Below are the code and all the weights of a small trained network. Each question names an input and a class and asks about switching units off, where a switched-off unit gives its printed mean instead of its output.

import numpy as np


def w(rows, s, z=0):
    codes = np.array(rows[::2]) - 128.0
    scale = np.full(codes.shape[1], s)
    scale[-1] = z or s
    return codes * scale


def f(y):
    return np.maximum(y, 0)


def log_softmax(a):
    a = a - a.max(-1, keepdims=True)
    return a - np.log(np.exp(a).sum(-1, keepdims=True))


def net(x, mask):
    res = np.array(x, float).reshape(1, 6) / 4 @ E
    y = f(res @ A[0][:, :-1].T + A[0][:, -1])
    res = res + np.where(mask, y, B[0][:, -1]) @ B[0][:, :-1]
    return log_softmax(res[-1] @ U[:, :-1].T + U[:, -1])


A, B = {}, {}
E = w([
[171,82,132,249,176],'x0',
[129,128,128,125,129],'x1',
[126,129,128,131,127],'x2',
[185,189,211,133,117],'x3',
[98,36,215,88,142],'x4',
[201,69,114,151,21],'x5',
],0.014)
A[0] = w([
[174,67,158,220,168,142],'N1',
[173,166,220,136,78,85],'N2',
[221,47,113,133,6,89],'N3',
[151,160,217,118,128,64],'N4',
[94,42,56,104,115,53],'N5',
[129,36,188,119,61,115],'N6',
[127,65,178,95,135,94],'N7',
[167,223,20,170,116,121],'N8',
[109,189,173,101,222,95],'N9',
[70,108,70,115,180,96],'N10',
[121,39,53,135,141,106],'N11',
[78,93,193,94,207,113],'N12',
[141,110,108,179,216,133],'N13',
[102,148,127,28,61,141],'N14',
[192,156,201,130,123,126],'N15',
[147,124,149,147,61,116],'N16',
[127,58,183,143,155,77],'N17',
[110,105,65,96,133,76],'N18',
[117,134,129,155,220,106],'N19',
[130,161,94,157,117,2],'N20',
[102,171,117,38,111,127],'N21',
[81,117,171,103,94,68],'N22',
[126,130,129,84,79,116],'N23',
[119,147,146,44,111,142],'N24',
[183,195,156,134,135,106],'N25',
[153,108,167,194,151,100],'N26',
],0.017,0.008)
B[0] = w([
[198,128,149,241,122,229],'N1',
[90,33,180,83,169,190],'N2',
[27,251,116,121,21,251],'N3',
[78,49,201,88,196,178],'N4',
[77,34,230,100,181,195],'N5',
[150,232,48,40,166,205],'N6',
[198,115,84,77,173,180],'N7',
[203,184,48,38,235,247],'N8',
[13,157,110,86,9,217],'N9',
[63,106,210,104,147,191],'N10',
[65,40,191,127,204,203],'N11',
[165,221,33,31,136,211],'N12',
[178,136,143,206,51,198],'N13',
[179,135,122,231,112,219],'N14',
[84,38,191,113,162,188],'N15',
[68,139,124,114,76,172],'N16',
[216,133,79,87,142,179],'N17',
[95,117,217,98,173,171],'N18',
[82,177,129,158,56,187],'N19',
[142,152,92,125,192,151],'N20',
[184,130,143,218,76,210],'N21',
[174,129,100,160,158,163],'N22',
[194,111,167,198,147,168],'N23',
[193,110,147,201,98,196],'N24',
[88,70,142,87,188,178],'N25',
[184,106,173,208,121,186],'N26',
],0.013,0.023)
U = w([
[205,104,147,250,86,174],'0',
[48,191,118,113,58,175],'1',
[193,151,60,67,186,2],'2',
[69,18,199,116,169,76],'3',
],0.021,0.0086)

Each question gives the input, the list of numbers given to net, and the class t.
The units are the neurons (one row each of A and B). Each row of codes is followed by its name. A weight is (code - 128) times the scale printed after its matrix; where a second scale follows, it is the last column's (A, B and U).
mask holds one flag per neuron, in row order. A switched-off neuron (its flag False) gives its mean, the last column of its row in B, instead of its output. The means were averaged over made-up inputs and are rounded, as every weight is.
A unit's drop is (log p(t) with every unit on - log p(t) with that unit switched off) / (log p(t) with every unit on - log p(t) with every unit switched off).
The circuit of an input: a set's keep is (log p(t) with only the set's units on - log p(t) with every unit switched off) / (log p(t) with every unit on - log p(t) with every unit switched off). Starting from the 12 units with the biggest drops (on a tie, the unit counted first), units are removed one at a time, each time the one whose removal leaves the highest keep (on an exact tie, the one counted first), for as long as the keep stays at least 0.8.
units of the circuit, in order: the units of the circuit, biggest drop first
unit that matters most: the unit with the biggest drop
k most important neurons: the k neurons with the biggest drops, biggest first
drop of u: that unit's drop, to one decimal
input [-3,3,-8,0,-4,1], class 2: unit that matters most	N8
input [3,-4,8,6,4,-6], class 1: 2 most important neurons	N9; N12
input [-8,3,5,7,-8,-3], class 0: 2 most important neurons	N21; N14
input [-4,-3,-1,-7,-6,6], class 3: 2 most important neurons	N5; N11
input [-5,3,-2,6,1,4], class 3: 2 most important neurons	N2; N4
input [-5,4,2,-4,7,8], class 1: 3 most important neurons	N3; N6; N8
input [-4,5,4,-5,5,-5], class 1: 2 most important neurons	N12; N8
input [-3,1,-6,-8,8,8], class 1: 4 most important neurons	N3; N6; N8; N16
input [-6,0,8,-8,-7,5], class 3: 2 most important neurons	N5; N11
input [1,0,1,8,-4,7], class 3: 3 most important neurons	N2; N15; N25
input [5,5,-1,-7,7,-4], class 2: 2 most important neurons	N12; N17
input [6,-8,-4,-7,-5,-1], class 3: 3 most important neurons	N11; N10; N14
input [-6,5,3,6,-5,-6], class 0: 3 most important neurons	N21; N3; N24
input [4,5,0,1,-2,-6], class 1: units of the circuit, in order	N9
input [-2,8,5,8,2,-6], class 3: 2 most important neurons	N4; N3
input [1,3,-6,3,7,7], class 1: 3 most important neurons	N3; N8; N16
input [5,0,0,-8,-7,-5], class 3: 4 most important neurons	N10; N11; N12; N6
input [-2,1,8,-6,8,-1], class 2: drop of N12	0.3
input [-6,6,7,-5,-4,-2], class 0: drop of N23	0.0
input [4,-3,-3,-3,-5,3], class 2: units of the circuit, in order	N8
input [1,-5,4,7,0,7], class 1: drop of N5	0.2
input [1,-7,6,-7,-8,8], class 1: drop of N6	0.1
